Here is a tiny trained network, its code and every weight. The questions are about switching its units off for an input and a target symbol, where a switched-off unit gives its printed mean instead of its output.

import numpy as np


def w(rows, s, z=0):
    codes = np.array(rows[::2]) - 128.0
    scale = np.full(codes.shape[1], s)
    scale[-1] = z or s
    return codes * scale


def f(y):
    return np.maximum(y, 0)


def softmax(a):
    e = np.exp(a - a.max(-1, keepdims=True))
    return e / e.sum(-1, keepdims=True)


def log_softmax(a):
    a = a - a.max(-1, keepdims=True)
    return a - np.log(np.exp(a).sum(-1, keepdims=True))


def net(x, mask):
    ids = ['Δαβγεζηθλμξπστφω'.index(c) for c in x.split()]
    T = len(ids)
    res = E[ids] + P[:T]
    q, k, v = (res @ M[0].T for M in (Q, K, V))
    z = softmax(np.where(np.tri(T) > 0, q @ k.T / 3**0.5, -1e9)) @ v
    res = res + np.where(mask[0], z, O[0][:, -1]) @ O[0][:, :-1]
    y = f(res @ A[0][:, :-1].T + A[0][:, -1])
    res = res + np.where(mask[1:9], y, B[0][:, -1]) @ B[0][:, :-1]
    return log_softmax(res[-1] @ U[:, :-1].T + U[:, -1])


Q, K, V, O, A, B = {}, {}, {}, {}, {}, {}
E = w([
[172,121,148,160,173,132],'Δ',
[110,83,155,193,49,75],'α',
[158,2,72,158,55,121],'β',
[178,57,100,142,166,146],'γ',
[187,131,93,67,175,119],'ε',
[185,132,179,113,155,143],'ζ',
[151,137,151,79,90,82],'η',
[93,118,134,161,86,167],'θ',
[71,198,139,146,134,44],'λ',
[149,103,68,183,183,93],'μ',
[70,162,200,126,69,138],'ξ',
[143,165,138,60,103,119],'π',
[133,123,145,139,169,176],'σ',
[116,79,132,169,64,103],'τ',
[185,37,8,111,144,115],'φ',
[59,176,124,176,120,170],'ω',
],0.021)
P = w([
[69,124,144,131,138,92],'0',
[156,214,90,189,92,159],'1',
[131,177,75,70,168,94],'2',
[41,144,157,144,134,101],'3',
[208,142,53,157,60,209],'4',
[92,217,96,81,181,107],'5',
[85,153,141,113,168,150],'6',
[177,171,130,120,9,155],'7',
],0.014)
Q[0] = w([
[23,164,168,98,253,202],'head 0',
[219,202,15,43,142,52],'head 0',
[84,130,124,205,95,7],'head 0',
],0.0065)
K[0] = w([
[107,143,192,121,209,234],'head 0',
[189,126,86,79,162,56],'head 0',
[86,76,103,145,79,2],'head 0',
],0.007)
V[0] = w([
[74,120,206,106,228,188],'head 0',
[254,187,65,197,86,34],'head 0',
[149,111,130,77,91,109],'head 0',
],0.0058)
O[0] = w([
[94,82,156,113,48,139,4],'head 0',
[118,253,155,75,227,221,225],'head 0',
[137,128,189,75,121,255,134],'head 0',
],0.0074,0.0038)
A[0] = w([
[104,118,126,76,179,64,204],'neuron 0',
[144,183,135,121,172,152,91],'neuron 1',
[153,215,152,96,157,151,179],'neuron 2',
[103,74,207,102,156,109,121],'neuron 3',
[170,150,251,66,49,116,215],'neuron 4',
[170,130,193,162,152,64,93],'neuron 5',
[126,46,116,138,184,130,198],'neuron 6',
[63,166,104,137,139,84,252],'neuron 7',
],0.011,0.003)
B[0] = w([
[72,116,130,110,150,183,183],'neuron 0',
[157,120,147,156,74,99,210],'neuron 1',
[99,129,112,147,81,150,255],'neuron 2',
[108,162,164,16,78,22,154],'neuron 3',
[189,95,57,140,174,107,204],'neuron 4',
[135,134,209,161,183,178,150],'neuron 5',
[102,251,136,168,102,97,189],'neuron 6',
[175,74,127,120,158,164,206],'neuron 7',
],0.011,0.0087)
U = w([
[158,153,93,254,28,95,171],'Δ',
[163,14,68,217,102,163,110],'α',
[150,56,66,102,163,157,252],'β',
[161,91,137,178,141,105,130],'γ',
[70,73,115,157,57,135,100],'ε',
[141,175,175,136,150,113,135],'ζ',
[151,110,102,95,153,109,52],'η',
[110,205,127,126,115,77,65],'θ',
[63,184,151,83,48,86,149],'λ',
[141,82,79,133,103,37,75],'μ',
[136,94,84,187,220,101,86],'ξ',
[95,135,116,80,110,143,85],'π',
[83,135,53,130,170,96,116],'σ',
[107,110,123,149,99,106,100],'τ',
[87,117,150,125,172,162,100],'φ',
[198,148,165,122,179,68,178],'ω',
],0.0092,0.0035)

Each question gives the input, a string of symbols that net reads in full, and the target symbol t.
The units are the heads (3 rows each of Q, K, V and O) and the neurons (one row each of A and B). Each row of codes is followed by its name. A weight is (code - 128) times the scale printed after its matrix; where a second scale follows, it is the last column's (O, A, B and U).
mask holds one flag per unit, heads first, then neurons. A switched-off unit (its flag False) gives its mean, the last column of its rows in O or B, instead of its output. The means were averaged over made-up inputs and are rounded, as every weight is.
A unit's drop is (log p(t) with every unit on - log p(t) with that unit switched off) / (log p(t) with every unit on - log p(t) with every unit switched off).
The circuit of an input: a set's keep is (log p(t) with only the set's units on - log p(t) with every unit switched off) / (log p(t) with every unit on - log p(t) with every unit switched off). Starting from all 9 units, units are removed one at a time, each time the one whose removal leaves the highest keep (on an exact tie, the one counted first), for as long as the keep stays at least 0.8.
units of the circuit, in order: the units of the circuit, biggest drop first
most important unit: the unit with the biggest drop
top k neurons: the k neurons with the biggest drops, biggest first
drop of u: that unit's drop, to one decimal
input μ ξ β ζ θ ζ τ π, target Δ: top 2 neurons : (neuron 2; neuron 1)
input Δ λ ζ ξ, target μ: units of the circuit, in order : (neuron 4; head 0; neuron 3)
input ζ ξ ζ ξ η ζ μ ε, target Δ: top 4 neurons : (neuron 2; neuron 1; neuron 7; neuron 0)
input ω θ λ β γ ζ σ σ, target α: units of the circuit, in order : (neuron 6; head 0)
input β ε β β ζ, target Δ: units of the circuit, in order : (neuron 1; neuron 2; head 0)
input η θ β θ γ ξ π, target β: units of the circuit, in order : (neuron 4; neuron 6)
input θ β ξ λ φ α β ζ, target Δ: most important unit : neuron 2
input σ σ β μ ξ ω λ, target φ: top 2 neurons : (neuron 0; neuron 7)
input σ β σ τ π, target Δ: units of the circuit, in order : (neuron 2; neuron 1; head 0)
input σ ξ β φ, target σ: units of the circuit, in order : (neuron 6; neuron 1)
input Δ η μ θ γ, target Δ: units of the circuit, in order : (neuron 6; neuron 7)
input ζ τ λ σ ε, target Δ: top 2 neurons : (neuron 1; neuron 2)
input ξ φ β β Δ, target Δ: top 3 neurons : (neuron 1; neuron 2; neuron 7)
input β β γ ε β η, target β: top neuron : (neuron 4)
input β λ σ Δ Δ φ ξ, target μ: drop of neuron 3 : 0.2
input σ η β Δ φ β λ, target φ: drop of neuron 1 : 0.0
input β ξ ξ σ, target λ: drop of neuron 4 : 0.2
